Below is a small trained network, with its code and all its weights. Each question gives an input and a class and asks what happens when units are switched off, that is, made to give their printed mean instead of their output.

import numpy as np


def w(rows, s, z=0):
    codes = np.array(rows[::2]) - 128.0
    scale = np.full(codes.shape[1], s)
    scale[-1] = z or s
    return codes * scale


def norm(h):
    return h / np.sqrt((h * h).mean(-1, keepdims=True) + 1e-5)


def f(y):
    return y / 2 * (1 + np.tanh(0.7978845608 * (y + 0.044715 * y**3)))


def log_softmax(a):
    a = a - a.max(-1, keepdims=True)
    return a - np.log(np.exp(a).sum(-1, keepdims=True))


def net(x, mask):
    res = np.array(x, float).reshape(1, 4) / 4 @ E
    u = 0
    for l in range(3):
        y = f(norm(res) @ A[l][:, :-1].T + A[l][:, -1])
        res = res + np.where(mask[u : u + 4], y, B[l][:, -1]) @ B[l][:, :-1]
        u += 4
    return log_softmax(norm(res)[-1] @ U[:, :-1].T + U[:, -1])


A, B = {}, {}
E = w([
[36,190,168,163,200,138],'x0',
[93,167,178,133,169,68],'x1',
[250,178,253,177,56,231],'x2',
[43,64,120,126,13,118],'x3',
],0.0035)
A[0] = w([
[116,121,147,177,25,74,207],'L0N1',
[119,212,230,211,139,143,196],'L0N2',
[253,123,108,125,164,154,6],'L0N3',
[169,117,249,162,202,136,148],'L0N4',
],0.0042,0.0019)
B[0] = w([
[54,19,216,186,168,6,193],'L0N1',
[82,126,147,34,112,47,250],'L0N2',
[88,126,100,1,187,114,159],'L0N3',
[36,105,29,79,96,108,201],'L0N4',
],0.0037,0.0023)
A[1] = w([
[248,38,118,127,212,209,102],'L1N1',
[113,165,218,24,161,163,54],'L1N2',
[253,165,84,96,87,231,121],'L1N3',
[129,191,171,165,130,97,8],'L1N4',
],0.0052,0.0017)
B[1] = w([
[40,75,72,97,114,89,217],'L1N1',
[149,195,2,171,62,166,196],'L1N2',
[26,102,12,115,168,94,255],'L1N3',
[114,59,16,196,105,141,105],'L1N4',
],0.0059,0.002)
A[2] = w([
[21,170,161,132,161,167,234],'L2N1',
[17,50,28,174,105,136,249],'L2N2',
[112,116,108,64,255,140,76],'L2N3',
[89,201,131,61,195,135,132],'L2N4',
],0.0049,0.0015)
B[2] = w([
[67,161,71,103,156,59,185],'L2N1',
[42,88,189,2,129,151,253],'L2N2',
[112,197,160,184,91,14,182],'L2N3',
[101,190,89,188,119,72,176],'L2N4',
],0.0058,0.0056)
U = w([
[186,183,83,151,136,218,4],'0',
[113,162,203,237,70,162,74],'1',
[114,163,82,174,155,83,250],'2',
[160,2,208,157,43,159,80],'3',
[141,67,184,178,186,129,4],'4',
[36,63,75,29,101,81,252],'5',
[209,140,121,190,114,177,4],'6',
],0.0058,0.0026)

Each question gives the input, the list of numbers given to net, and the class t.
The units are the neurons (one row each of A and B). Each row of codes is followed by its name. A weight is (code - 128) times the scale printed after its matrix; where a second scale follows, it is the last column's (A, B and U).
mask holds one flag per neuron, layer by layer. A switched-off neuron (its flag False) gives its mean, the last column of its row in B, instead of its output. The means were averaged over made-up inputs and are rounded, as every weight is.
A unit's drop is (log p(t) with every unit on - log p(t) with that unit switched off) / (log p(t) with every unit on - log p(t) with every unit switched off).
The circuit of an input: a set's keep is (log p(t) with only the set's units on - log p(t) with every unit switched off) / (log p(t) with every unit on - log p(t) with every unit switched off). Starting from all 12 units, units are removed one at a time, each time the one whose removal leaves the highest keep (on an exact tie, the one counted first), for as long as the keep stays at least 0.8.
circuit, biggest first: the units of the circuit, biggest drop first
unit that matters most: the unit with the biggest drop
top k neurons: the k neurons with the biggest drops, biggest first
top k neurons in layer l: the k neurons of layer l with the biggest drops, biggest first
drop when u is switched off: that unit's drop, to one decimal
input [0,-8,-2,8], class 3: unit that matters most	L1N3
input [-4,-1,-1,2], class 3: top 3 neurons	L0N1, L1N3, L2N1
input [-8,-3,8,-8], class 5: circuit, biggest first	L1N3, L1N1
input [-5,2,2,1], class 3: top 2 neurons in layer 2	L2N2, L2N1
input [-8,1,6,-5], class 5: top 2 neurons	L1N3, L1N1
input [-4,-2,3,3], class 3: top 2 neurons	L0N1, L2N1
input [-8,-5,6,-4], class 5: top 2 neurons	L1N3, L1N1
input [-6,3,8,-3], class 5: top 2 neurons	L1N3, L1N1
input [-6,-5,-4,7], class 3: top 2 neurons	L1N3, L2N1
input [-6,-2,-1,7], class 3: top 2 neurons in layer 0	L0N1, L0N4
input [-7,-5,-4,5], class 3: top 2 neurons in layer 2	L2N1, L2N4
input [-4,-3,8,-2], class 5: drop when L1N3 is switched off	0.9
input [0,-2,5,-8], class 5: drop when L1N3 is switched off	0.6
input [-2,-5,7,-6], class 5: circuit, biggest first	L1N3
input [-6,-6,-4,7], class 3: drop when L2N4 is switched off	0.1
